Below is a small trained network, with its code and all its weights. Each question gives an input and a class and asks what happens when units are switched off, that is, made to give their printed mean instead of their output.

import numpy as np


def w(rows, s, z=0):
    codes = np.array(rows[::2]) - 128.0
    scale = np.full(codes.shape[1], s)
    scale[-1] = z or s
    return codes * scale


def f(y):
    return y / 2 * (1 + np.tanh(0.7978845608 * (y + 0.044715 * y**3)))


def log_softmax(a):
    a = a - a.max(-1, keepdims=True)
    return a - np.log(np.exp(a).sum(-1, keepdims=True))


def net(x, mask):
    res = np.array(x, float).reshape(1, 6) / 4 @ E
    y = f(res @ A[0][:, :-1].T + A[0][:, -1])
    res = res + np.where(mask, y, B[0][:, -1]) @ B[0][:, :-1]
    return log_softmax(res[-1] @ U[:, :-1].T + U[:, -1])


A, B = {}, {}
E = w([
[89,122,210,88,105,162,179,201,178,104,42],'x0',
[129,140,50,136,78,140,98,139,101,50,61],'x1',
[114,116,124,132,124,130,126,124,127,135,122],'x2',
[128,104,155,233,63,126,228,108,201,108,136],'x3',
[181,107,180,163,221,144,138,116,107,110,68],'x4',
[102,252,185,189,117,142,121,75,96,124,125],'x5',
],0.012)
A[0] = w([
[190,68,160,162,207,131,119,87,119,89,65,119],'N0',
[175,16,78,83,69,76,130,172,136,151,143,203],'N1',
[175,82,96,166,129,50,86,23,79,95,202,93],'N2',
[142,103,106,254,98,94,230,125,197,100,145,2],'N3',
[189,91,100,158,56,111,97,155,85,83,56,28],'N4',
[168,70,94,136,165,135,127,185,165,147,128,65],'N5',
[114,161,66,150,84,83,36,96,150,52,53,68],'N6',
[119,89,179,99,143,132,136,90,146,208,170,23],'N7',
],0.0076,0.0044)
B[0] = w([
[109,146,84,80,73,191,111,79,204,98,221,195],'N0',
[125,165,144,138,108,169,107,122,119,197,142,252],'N1',
[158,91,180,90,64,164,122,241,127,140,65,230],'N2',
[97,167,69,67,177,99,70,169,125,183,74,230],'N3',
[191,114,171,199,160,8,108,137,158,86,158,167],'N4',
[216,180,122,210,87,120,105,127,50,171,54,172],'N5',
[180,110,155,155,174,114,133,133,202,163,160,196],'N6',
[154,84,164,160,162,66,156,129,163,143,167,170],'N7',
],0.012)
U = w([
[172,89,174,173,195,64,155,118,163,136,164,107],'0',
[124,140,64,47,252,119,66,131,92,123,84,94],'1',
[116,116,136,163,128,168,123,122,134,116,125,248],'2',
[128,72,210,111,78,176,153,167,153,81,44,102],'3',
[160,226,147,239,112,188,138,76,81,158,113,105],'4',
[108,133,72,106,60,156,132,94,189,101,208,132],'5',
[122,102,60,139,135,147,171,108,82,83,118,123],'6',
[125,92,101,165,115,135,188,70,63,80,133,98],'7',
],0.012,0.017)

Each question gives the input, the list of numbers given to net, and the class t.
The units are the neurons (one row each of A and B). Each row of codes is followed by its name. A weight is (code - 128) times the scale printed after its matrix; where a second scale follows, it is the last column's (A, B and U).
mask holds one flag per neuron, in row order. A switched-off neuron (its flag False) gives its mean, the last column of its row in B, instead of its output. The means were averaged over made-up inputs and are rounded, as every weight is.
A unit's drop is (log p(t) with every unit on - log p(t) with that unit switched off) / (log p(t) with every unit on - log p(t) with every unit switched off).
The circuit of an input: a set's keep is (log p(t) with only the set's units on - log p(t) with every unit switched off) / (log p(t) with every unit on - log p(t) with every unit switched off). Starting from all 8 units, units are removed one at a time, each time the one whose removal leaves the highest keep (on an exact tie, the one counted first), for as long as the keep stays at least 0.8.
circuit, biggest first: the units of the circuit, biggest drop first
unit that matters most: the unit with the biggest drop
k most important neurons: the k neurons with the biggest drops, biggest first
input [7,-7,0,-1,4,1], class 0: unit that matters most : N2
input [-2,8,6,0,8,8], class 0: circuit, biggest first : [N6 N4]
input [7,2,-7,3,4,-6], class 2: circuit, biggest first : [N2 N0]
input [-4,4,7,-6,-7,6], class 2: circuit, biggest first : [N3 N0 N2 N1]
input [8,7,8,-7,4,5], class 2: circuit, biggest first : [N3 N2]
input [-4,-1,8,-6,3,-6], class 2: circuit, biggest first : [N3 N1]
input [-3,-2,1,5,-2,-8], class 4: circuit, biggest first : [N1 N5]
input [2,3,-4,5,6,0], class 5: 2 most important neurons : [N0 N2]
input [0,4,-1,-4,-4,-2], class 0: circuit, biggest first : [N3 N0 N6]
input [-7,-3,-5,-6,-4,4], class 3: circuit, biggest first : [N2 N3]
input [-2,4,6,-1,5,-4], class 2: circuit, biggest first : [N5 N0]
input [3,0,-6,-7,-8,-6], class 5: 3 most important neurons : [N3 N1 N2]
input [4,8,-5,3,3,4], class 0: circuit, biggest first : [N4 N6]
input [-6,-8,-1,1,-7,-7], class 0: unit that matters most : N7
input [-3,5,7,7,-2,-8], class 4: 2 most important neurons : [N1 N5]
input [3,2,-3,-1,6,4], class 5: 2 most important neurons : [N0 N2]
input [0,1,4,-2,5,2], class 5: 2 most important neurons : [N0 N3]
input [1,-8,0,-7,-5,0], class 0: 3 most important neurons : [N7 N3 N0]
input [-3,8,-5,5,0,7], class 0: 2 most important neurons : [N6 N4]
input [2,8,-8,5,0,-4], class 0: unit that matters most : N4
